Known rows, with every step that occurs:
E B Q S K C: [-4.69 -0.70  2.47 -0.47  4.39 -0.04  0.13  0.30  0.11  5.97 -0.30 -1.26
 -1.07 -2.20  1.55  3.26 -0.27 -1.80 -4.30]
Q S: [-0.74 -0.45  1.38  0.56  0.14 -0.22  0.49  0.04 -1.77  1.02 -0.86 -0.76
 -0.78 -0.62  0.47  2.21  0.55 -0.63 -1.03]
S C B: [-0.98 -0.64 -1.25 -0.72  0.88  0.84 -0.20  0.93 -1.25  0.50  0.61 -1.12
  2.08 -1.20  0.17 -0.06  0.15 -0.45  0.68]
Q S K C: [-5.19 -1.37  2.46  1.57  1.07  0.60  0.20  0.12 -0.41  4.76 -0.41  1.25
  1.34 -1.71  0.47  1.70 -0.74 -1.21 -4.22]
S K: [-1.06 -0.73  1.19  0.60  0.83 -0.14  0.56 -0.20  0.94  2.59 -0.29  1.07
  0.49 -0.14 -0.28 -0.44 -0.94  0.15 -1.97]
K E: [ 4.18  0.10  0.46  0.03 -0.45 -0.04 -0.38  0.62  0.42 -0.13  0.55 -0.50
  0.19 -1.33  0.90  0.61  1.16  0.03 -0.87]
B Q S K E: [ 1.23 -0.80  2.95 -0.27  2.56 -0.28  0.60  0.32 -1.00  5.19 -1.49 -2.39
 -2.25 -2.34  2.56  2.57  0.83 -0.73 -3.22]
B Q S C K: [-1.87 -0.57  3.08  0.90  4.25  1.23  0.07 -0.43 -1.19  3.12 -2.52 -6.30
 -3.80 -1.73  2.14  1.32  0.04 -2.24 -0.61]
E B Q S: [-0.06  0.32  1.58 -1.59  3.47 -0.75  0.41  0.32 -1.36  2.17 -0.71 -3.31
 -3.09 -1.06  1.61  3.74  1.07 -1.32 -1.10]
Q S C B: [-1.47 -1.06  0.34 -0.31  1.14  0.67  0.30  0.96 -3.10  1.71 -0.22 -2.09
  1.46 -1.80  0.57  2.09  0.76 -1.09 -0.33]
C B Q S K: [-4.04 -1.38  2.08 -1.21  2.69  0.28  0.96  0.85 -2.10  5.77 -1.50  0.43
 -0.46 -1.23  2.35  2.94  0.23 -1.02 -1.31]
K E B Q S: [ 4.18  0.36  2.04 -1.61  3.02 -0.85 -0.07  0.96 -0.90  2.16 -0.16 -4.15
 -2.86 -2.38  2.49  4.24  2.17 -1.19 -2.07]
S K E B Q: [ 3.88  0.13  1.82 -1.52  3.60 -0.81  0.09  0.70  1.72  3.57  0.39 -2.25
 -1.77 -1.93  1.75  1.71  0.71 -0.43 -2.77]
B Q S: [-1.85 -0.20  1.00 -0.78  2.28 -0.14  0.45 -0.18 -2.12  2.79 -1.72 -2.59
 -3.00 -0.92  1.93  2.45  0.49 -0.97 -0.52]
Q S C K: [-0.72 -0.79  3.38  2.15  2.20  1.12  0.21 -0.18 -0.85  1.49 -1.56 -4.59
 -1.46 -1.55  0.71  1.10  0.03 -1.86 -1.23]
S K E B: [ 5.11 -0.07  1.91 -0.06  1.65 -0.79  0.11  0.98  2.00  2.07  1.31 -0.13
  0.56 -1.69  0.26  1.45  0.73 -0.12 -3.45]
C B: [-1.35 -0.46 -0.08 -0.95 -0.39  0.47 -0.07  1.23 -0.84  0.41  0.57  2.34
  2.02 -0.18  0.68  0.90  0.52 -0.16  1.03]
C Q S K E: [ 2.96 -0.70  1.38  0.69  0.44 -0.89 -0.13  0.54 -2.24  3.89 -0.89  1.26
  0.64 -1.50  2.34  3.58  0.42 -0.84 -1.60]
Q S K: [-1.54 -1.16  2.48  1.14  0.89 -0.26  1.04 -0.16 -1.01  3.79 -1.17  0.18
 -0.31 -0.80  0.20  1.91 -0.38 -0.49 -2.89]
E S K Q: [-2.44 -1.51 -1.05  1.41  0.42 -0.25 -0.26 -0.41  0.61  5.16 -1.22  0.05
  0.30 -1.50  0.45  1.79  0.03  1.15 -1.39]
C K E S: [ 2.70 -0.80  2.46  1.86  0.81  1.51 -1.39  0.14  2.35  0.01 -0.91 -4.30
 -1.04 -1.28  1.16  1.10  1.80 -0.16  0.05]
Q S K C B: [-6.50 -1.91  2.19  0.62  0.73  1.08  0.13  1.38 -1.20  5.27  0.23  3.39
  3.33 -1.86  1.15  2.58 -0.09 -1.49 -3.09]
E S C: [-0.73 -0.85 -1.80  0.49  1.76  0.97 -0.93 -0.92  0.15  0.07 -0.73 -6.51
 -0.42 -1.26 -0.98 -0.03  0.30  0.39  0.27]
K S C: [-2.31 -0.67 -1.38  1.27  2.10  0.06 -1.19 -0.07 -1.90  1.75  0.00 -1.02
 -0.83 -1.05 -1.52  0.94 -0.62 -0.31 -0.18]

Rows:
[-3.30 -1.11 -2.37 -1.74  3.49  1.44 -0.99  0.09 -1.14  1.81 -1.09 -6.19
 -0.46 -1.72  1.05  0.93  0.84 -0.14  1.88]
E S C B Q
[ 2.13 -0.42  3.59  0.89  3.82  1.15 -0.32  0.25 -0.76  2.88 -1.91 -6.91
 -3.61 -3.06  3.10  1.87  1.22 -2.12 -1.46]
B Q S C K E
[ 4.34 -0.48  3.55  0.39  1.60 -0.98  0.61  0.96  0.28  3.15  0.44 -0.77
 -0.17 -2.22  0.81  3.65  1.24 -0.74 -4.39]
Q S K E B
[-0.22 -0.56  0.49  0.64  1.41  0.18  0.28 -0.29 -2.27  1.28 -0.74 -4.28
 -0.73 -1.63 -0.06  1.30  0.12 -0.96 -1.49]
Q S C
[-3.81 -0.35 -0.60  0.64  0.22  0.08 -1.04  0.27 -3.08  2.53 -0.42  2.22
  1.33 -0.97  1.89  3.27 -0.13 -1.81 -0.12]
K C Q S
[-1.08 -1.09  1.01  1.96  2.63  1.95 -1.05 -0.93  1.51  0.17 -1.45 -6.90
 -1.17 -1.07 -0.27 -0.23  0.18 -0.48  0.47]
E S C K
[-2.88 -0.85  2.32 -0.28  3.06 -0.21  1.01 -0.37 -1.23  5.42 -2.09 -1.68
 -2.51 -1.04  1.64  2.00 -0.45 -0.84 -2.32]
B Q S K
[-1.93 -1.41  0.24  0.92  1.30  0.50 -0.15 -0.78  1.44  2.46 -1.00 -2.28
  0.11 -0.38 -0.75  0.44 -0.21  0.83 -1.21]
E S K
[-1.64 -0.77  2.82  2.55  0.02  0.03  0.26  0.43 -1.15  4.29 -1.83  1.22
 -1.38 -1.49  2.52  3.31  0.69 -1.38 -0.86]
C K Q S
[-7.14 -1.19  0.44 -1.12  2.68  1.32 -0.35  1.08  0.30  5.56  0.13  2.42
  1.73 -1.58  2.13  0.64 -0.70 -1.13 -1.54]
S K C B Q
[-2.06 -1.18 -1.11  0.34  0.23  0.01  0.21  1.29 -3.93  4.50 -0.43  0.27
  1.47 -2.93  1.91  3.35  0.90 -0.87 -0.56]
K Q S C B
[-3.14 -0.75  2.27  2.60  1.56  0.66 -1.13  0.25 -0.04  1.99 -0.82  1.96
 -1.60  0.19 -0.10  1.66 -0.32 -0.99  0.46]
C K S
[-1.72 -0.37  0.23 -0.68  3.49  0.20  0.30 -0.54 -2.56  2.88 -1.72 -6.05
 -2.94 -2.01  1.51  1.51  0.11 -1.27 -0.87]
B Q S C
[-5.18 -1.39 -1.89  1.03  1.38  0.74 -1.70 -0.58  0.22  3.73 -0.60  0.51
  2.35 -0.81  0.62  1.65 -0.89 -0.29 -0.22]
E S K C Q
[ 4.50  0.31  1.16 -1.37  4.31 -0.45 -0.20  0.68 -1.40  2.30 -0.10 -7.10
 -2.90 -3.51  2.06  3.36  1.71 -1.49 -2.36]
K E B Q S C
[-1.46 -0.80 -0.21  1.18  0.04 -0.81  0.47  0.14 -0.03  5.29 -0.49  3.21
  0.65 -1.34  0.98  0.84 -0.70  0.42 -2.08]
S K Q
[ 3.11 -0.61  1.70  0.59  0.37 -0.18  0.14  0.56  1.26  2.40  0.32  0.50
  0.72 -1.42  0.65  0.10  0.22  0.25 -2.63]
S K E
[ 3.17 -0.64 -0.41  0.26  0.15  0.52 -1.20  0.03  0.98 -0.17 -0.20 -3.86
 -0.16 -1.47  0.40  1.41  1.92  0.74 -0.13]
K E S
[-0.78 -0.36  2.72 -0.98  4.23 -0.89  0.96  0.14 -0.50  4.85 -1.07 -2.48
 -2.60 -1.30  1.38  3.32  0.03 -1.08 -3.00]
E B Q S K
[-2.13 -0.37 -1.42 -2.16  3.07  0.86 -0.27  0.72 -1.64  1.91 -0.36 -2.82
 -0.20 -1.50  1.65  0.10  0.15 -0.88  1.24]
S C B Q
[ 3.51 -0.67  3.79  2.19  1.73  1.13 -0.29  0.44 -0.46  1.39 -0.91 -5.28
 -1.27 -2.73  1.64  1.69  1.19 -1.85 -2.05]
Q S C K E
[-0.19 -0.30  1.88  1.65  2.10  1.33 -0.30 -0.27  0.92  0.37 -0.73 -3.66
 -0.79 -0.86  0.25 -1.04 -0.53 -1.24 -0.17]
S C K
[-4.51 -0.96  0.90  1.21  1.03  0.78 -0.28  0.02  1.40  3.67  0.46  2.19
  1.93 -1.14  0.02 -0.52 -1.25 -0.57 -3.12]
S K C
[-3.15 -0.70  0.85 -1.78  1.76  0.38  0.42  1.09 -2.95  3.16 -1.18 -0.48
 -0.95 -1.08  2.65  3.23  1.09 -1.16  0.52]
C B Q S
[ 0.00 -1.29  2.45 -1.18  2.19  0.23  0.51  1.58 -1.75  5.61 -0.92 -0.06
 -0.15 -2.56  3.16  3.36  1.43 -0.94 -2.07]
C B Q S K E
[ 0.68  0.75  0.01 -1.99  3.34 -0.63 -0.12  0.25  0.41  1.11  0.11 -2.49
 -2.41 -0.45  1.15  1.48  0.46 -0.62 -0.13]
E B Q
